Here is a tiny trained network, its code and every weight. The questions are about switching its units off for an input and a class, where a switched-off unit gives its printed mean instead of its output.

import numpy as np


def w(rows, s, z=0):
    codes = np.array(rows[::2]) - 128.0
    scale = np.full(codes.shape[1], s)
    scale[-1] = z or s
    return codes * scale


def norm(h):
    return h / np.sqrt((h * h).mean(-1, keepdims=True) + 1e-5)


def f(y):
    return np.maximum(y, 0)


def log_softmax(a):
    a = a - a.max(-1, keepdims=True)
    return a - np.log(np.exp(a).sum(-1, keepdims=True))


def net(x, mask):
    res = np.array(x, float).reshape(1, 8) / 4 @ E
    u = 0
    for l in range(2):
        y = f(norm(res) @ A[l][:, :-1].T + A[l][:, -1])
        res = res + np.where(mask[u : u + 14], y, B[l][:, -1]) @ B[l][:, :-1]
        u += 14
    return log_softmax(norm(res)[-1] @ U[:, :-1].T + U[:, -1])


A, B = {}, {}
E = w([
[128,126,123,130,124,130],'x0',
[213,112,136,97,100,128],'x1',
[128,126,136,130,130,124],'x2',
[128,128,129,125,128,127],'x3',
[103,28,105,48,124,81],'x4',
[127,129,127,129,122,129],'x5',
[136,117,60,130,145,3],'x6',
[128,129,125,128,125,131],'x7',
],0.011)
A[0] = w([
[25,60,173,22,106,191,108],'L0N0',
[19,122,173,113,149,211,114],'L0N1',
[106,225,148,227,115,117,133],'L0N2',
[202,95,177,88,61,209,115],'L0N3',
[156,233,196,205,141,226,158],'L0N4',
[76,126,147,89,131,133,73],'L0N5',
[212,218,118,184,118,133,132],'L0N6',
[227,77,130,107,70,150,150],'L0N7',
[219,128,156,152,123,185,1],'L0N8',
[48,201,82,212,141,61,10],'L0N9',
[26,64,114,85,151,121,85],'L0N10',
[111,101,61,170,164,18,167],'L0N11',
[255,191,63,111,109,67,105],'L0N12',
[240,159,95,142,128,95,32],'L0N13',
],0.0068,0.0074)
B[0] = w([
[146,107,133,225,176,123,197],'L0N0',
[115,88,135,212,119,74,194],'L0N1',
[138,164,74,95,227,161,210],'L0N2',
[152,124,123,79,199,130,185],'L0N3',
[86,144,87,66,55,11,255],'L0N4',
[140,119,105,155,111,127,135],'L0N5',
[162,95,168,178,83,85,203],'L0N6',
[156,141,155,71,177,151,187],'L0N7',
[162,149,46,62,94,109,138],'L0N8',
[201,228,41,108,241,193,161],'L0N9',
[121,107,172,203,88,114,173],'L0N10',
[125,254,130,118,94,175,235],'L0N11',
[157,112,210,211,61,136,195],'L0N12',
[63,92,171,177,55,91,151],'L0N13',
],0.0082,0.0079)
A[1] = w([
[131,111,140,105,186,162,63],'L1N0',
[159,119,133,29,65,100,61],'L1N1',
[171,158,143,111,97,121,114],'L1N2',
[145,89,125,89,226,194,1],'L1N3',
[158,132,169,81,103,114,83],'L1N4',
[59,162,96,144,129,102,81],'L1N5',
[59,132,95,115,107,103,20],'L1N6',
[69,78,128,175,127,181,47],'L1N7',
[73,78,136,175,130,180,49],'L1N8',
[57,155,92,145,123,112,74],'L1N9',
[123,172,154,128,122,166,114],'L1N10',
[147,101,123,104,206,164,32],'L1N11',
[108,179,134,181,85,78,158],'L1N12',
[3,157,105,103,133,118,101],'L1N13',
],0.011,0.0043)
B[1] = w([
[95,93,158,101,86,115,140],'L1N0',
[111,229,63,134,230,159,178],'L1N1',
[76,124,77,165,165,151,179],'L1N2',
[39,52,189,87,7,172,148],'L1N3',
[71,144,85,150,164,139,163],'L1N4',
[144,76,161,63,104,172,191],'L1N5',
[133,102,184,96,91,195,153],'L1N6',
[199,254,91,168,117,56,153],'L1N7',
[186,230,88,169,119,84,153],'L1N8',
[140,88,164,67,119,177,182],'L1N9',
[155,110,83,92,141,107,147],'L1N10',
[59,97,150,93,54,175,143],'L1N11',
[107,38,143,109,158,164,255],'L1N12',
[153,38,206,101,87,157,191],'L1N13',
],0.0082,0.0099)
U = w([
[93,56,188,70,103,167,115],'0',
[137,222,60,104,176,127,2],'1',
[138,110,158,248,95,78,246],'2',
],0.018,0.00072)

Each question gives the input, the list of numbers given to net, and the class t.
The units are the neurons (one row each of A and B). Each row of codes is followed by its name. A weight is (code - 128) times the scale printed after its matrix; where a second scale follows, it is the last column's (A, B and U).
mask holds one flag per neuron, layer by layer. A switched-off neuron (its flag False) gives its mean, the last column of its row in B, instead of its output. The means were averaged over made-up inputs and are rounded, as every weight is.
A unit's drop is (log p(t) with every unit on - log p(t) with that unit switched off) / (log p(t) with every unit on - log p(t) with every unit switched off).
The circuit of an input: a set's keep is (log p(t) with only the set's units on - log p(t) with every unit switched off) / (log p(t) with every unit on - log p(t) with every unit switched off). Starting from the 12 units with the biggest drops (on a tie, the unit counted first), units are removed one at a time, each time the one whose removal leaves the highest keep (on an exact tie, the one counted first), for as long as the keep stays at least 0.8.
circuit, biggest first: the units of the circuit, biggest drop first
top k neurons: the k neurons with the biggest drops, biggest first
top k neurons in layer l: the k neurons of layer l with the biggest drops, biggest first
drop when u is switched off: that unit's drop, to one decimal
input [-5,-7,6,-7,-3,-7,3,-7], class 1: circuit, biggest first => (L0N9)
input [7,-6,-5,-3,1,-6,6,5], class 0: circuit, biggest first => (L1N13; L1N5)
input [-6,0,-8,0,-4,0,0,0], class 0: top 4 neurons in layer 0 => (L0N4; L0N7; L0N3; L0N9)
input [1,-5,1,8,1,-7,-4,3], class 2: top 2 neurons in layer 0 => (L0N0; L0N1)
input [-7,1,-8,-3,-5,7,-3,-8], class 1: top 2 neurons in layer 1 => (L1N1; L1N3)
input [-1,-2,-4,-3,1,-1,-5,-7], class 2: top 3 neurons => (L0N0; L0N1; L0N11)
input [5,0,-8,3,8,-3,-2,8], class 2: top 3 neurons in layer 0 => (L0N0; L0N10; L0N2)
input [7,-7,4,6,-5,-5,0,6], class 0: top 2 neurons => (L0N4; L1N13)
input [0,1,3,8,-1,-1,-7,-1], class 1: top 3 neurons => (L0N4; L0N3; L1N1)
input [-2,-7,2,-1,1,0,-3,-1], class 2: top 2 neurons => (L0N1; L0N0)
input [4,8,-6,6,-2,-8,0,1], class 1: top 2 neurons => (L0N7; L1N1)
input [5,-5,-2,-6,-6,5,0,-1], class 0: top 2 neurons in layer 0 => (L0N4; L0N11)
input [-5,1,1,3,8,-3,5,-4], class 1: top 2 neurons => (L1N1; L0N4)
input [4,-6,-1,-5,-6,-8,-2,-6], class 0: drop when L0N4 is switched off => 0.1
input [6,-4,7,-4,-8,8,-5,-1], class 0: drop when L0N4 is switched off => 2.1
input [-1,-8,-5,7,-7,5,-5,-1], class 0: drop when L0N4 is switched off => 0.7
input [7,1,-2,-3,-2,0,-2,1], class 1: drop when L1N1 is switched off => 0.2
